Here is a tiny trained network, its code and every weight. The questions are about switching its units off for an input and a class, where a switched-off unit gives its printed mean instead of its output.

import numpy as np


def w(rows, s, z=0):
    codes = np.array(rows[::2]) - 128.0
    scale = np.full(codes.shape[1], s)
    scale[-1] = z or s
    return codes * scale


def f(y):
    return y / 2 * (1 + np.tanh(0.7978845608 * (y + 0.044715 * y**3)))


def log_softmax(a):
    a = a - a.max(-1, keepdims=True)
    return a - np.log(np.exp(a).sum(-1, keepdims=True))


def net(x, mask):
    res = np.array(x, float).reshape(1, 7) / 4 @ E
    y = f(res @ A[0][:, :-1].T + A[0][:, -1])
    res = res + np.where(mask, y, B[0][:, -1]) @ B[0][:, :-1]
    return log_softmax(res[-1] @ U[:, :-1].T + U[:, -1])


A, B = {}, {}
E = w([
[151,148,140],'x0',
[143,2,87],'x1',
[97,163,199],'x2',
[120,175,28],'x3',
[63,89,172],'x4',
[49,156,101],'x5',
[169,104,112],'x6',
],0.0079)
A[0] = w([
[113,70,78,149],'n1',
[183,163,140,152],'n2',
[121,26,141,218],'n3',
[160,120,249,140],'n4',
[148,114,58,110],'n5',
[132,135,111,119],'n6',
[65,68,81,188],'n7',
[90,183,155,166],'n8',
[134,177,197,91],'n9',
[201,72,144,166],'n10',
[117,96,76,161],'n11',
[79,133,121,152],'n12',
[120,70,165,254],'n13',
[77,167,32,147],'n14',
[181,165,102,116],'n15',
[83,141,177,126],'n16',
[213,76,136,187],'n17',
[171,154,187,172],'n18',
[176,68,68,136],'n19',
[87,73,139,193],'n20',
[75,183,124,149],'n21',
[127,162,83,109],'n22',
[98,114,150,168],'n23',
[86,152,78,156],'n24',
[153,156,67,120],'n25',
[119,204,176,168],'n26',
[111,182,101,166],'n27',
],0.014,0.006)
B[0] = w([
[78,144,142,204],'n1',
[180,178,134,169],'n2',
[92,129,69,255],'n3',
[158,136,82,227],'n4',
[106,142,120,189],'n5',
[128,133,195,132],'n6',
[51,149,144,225],'n7',
[174,42,150,218],'n8',
[130,123,98,188],'n9',
[169,120,71,216],'n10',
[18,135,104,190],'n11',
[90,120,213,169],'n12',
[98,74,63,233],'n13',
[59,206,180,243],'n14',
[150,149,136,169],'n15',
[165,92,166,188],'n16',
[148,144,63,231],'n17',
[233,109,74,188],'n18',
[104,197,113,232],'n19',
[78,86,64,201],'n20',
[143,114,221,212],'n21',
[118,158,151,166],'n22',
[135,2,95,166],'n23',
[110,218,206,195],'n24',
[85,121,150,184],'n25',
[193,104,161,235],'n26',
[153,155,194,200],'n27',
],0.0072,0.0082)
U = w([
[59,133,81,1],'0',
[97,195,38,223],'1',
[153,91,218,214],'2',
[237,163,35,96],'3',
[39,219,254,70],'4',
[49,78,107,125],'5',
],0.0083,0.0038)

Each question gives the input, the list of numbers given to net, and the class t.
The units are the neurons (one row each of A and B). Each row of codes is followed by its name. A weight is (code - 128) times the scale printed after its matrix; where a second scale follows, it is the last column's (A, B and U).
mask holds one flag per neuron, in row order. A switched-off neuron (its flag False) gives its mean, the last column of its row in B, instead of its output. The means were averaged over made-up inputs and are rounded, as every weight is.
A unit's drop is (log p(t) with every unit on - log p(t) with that unit switched off) / (log p(t) with every unit on - log p(t) with every unit switched off).
The circuit of an input: a set's keep is (log p(t) with only the set's units on - log p(t) with every unit switched off) / (log p(t) with every unit on - log p(t) with every unit switched off). Starting from the 12 units with the biggest drops (on a tie, the unit counted first), units are removed one at a time, each time the one whose removal leaves the highest keep (on an exact tie, the one counted first), for as long as the keep stays at least 0.8.
circuit, biggest first: the units of the circuit, biggest drop first
unit that matters most: the unit with the biggest drop
top k neurons: the k neurons with the biggest drops, biggest first
drop when u is switched off: that unit's drop, to one decimal
input [-6,-8,4,-3,1,-7,-1], class 3: circuit, biggest first	[n18; n4]
input [5,-7,-8,4,4,-4,-7], class 2: circuit, biggest first	[n19; n3]
input [-6,3,-1,-7,3,-4,5], class 3: circuit, biggest first	[n10; n17]
input [4,-5,5,-2,0,-5,-5], class 3: circuit, biggest first	[n18; n4]
input [8,-8,3,6,6,1,3], class 2: circuit, biggest first	[n8; n26]
input [0,2,-8,2,-1,-8,1], class 1: circuit, biggest first	[n19; n11; n8]
input [-1,-8,1,-3,-2,5,-6], class 2: top 2 neurons	[n8; n26]
input [5,1,1,-3,7,7,-8], class 5: unit that matters most	n20
input [-6,1,5,3,-5,0,-1], class 4: drop when n25 is switched off	0.0
input [5,3,6,6,-8,4,-5], class 4: drop when n17 is switched off	0.0
input [-4,3,-7,-6,8,-2,7], class 1: drop when n20 is switched off	-0.1
input [-5,-8,-2,-4,1,-1,-2], class 2: drop when n17 is switched off	0.1
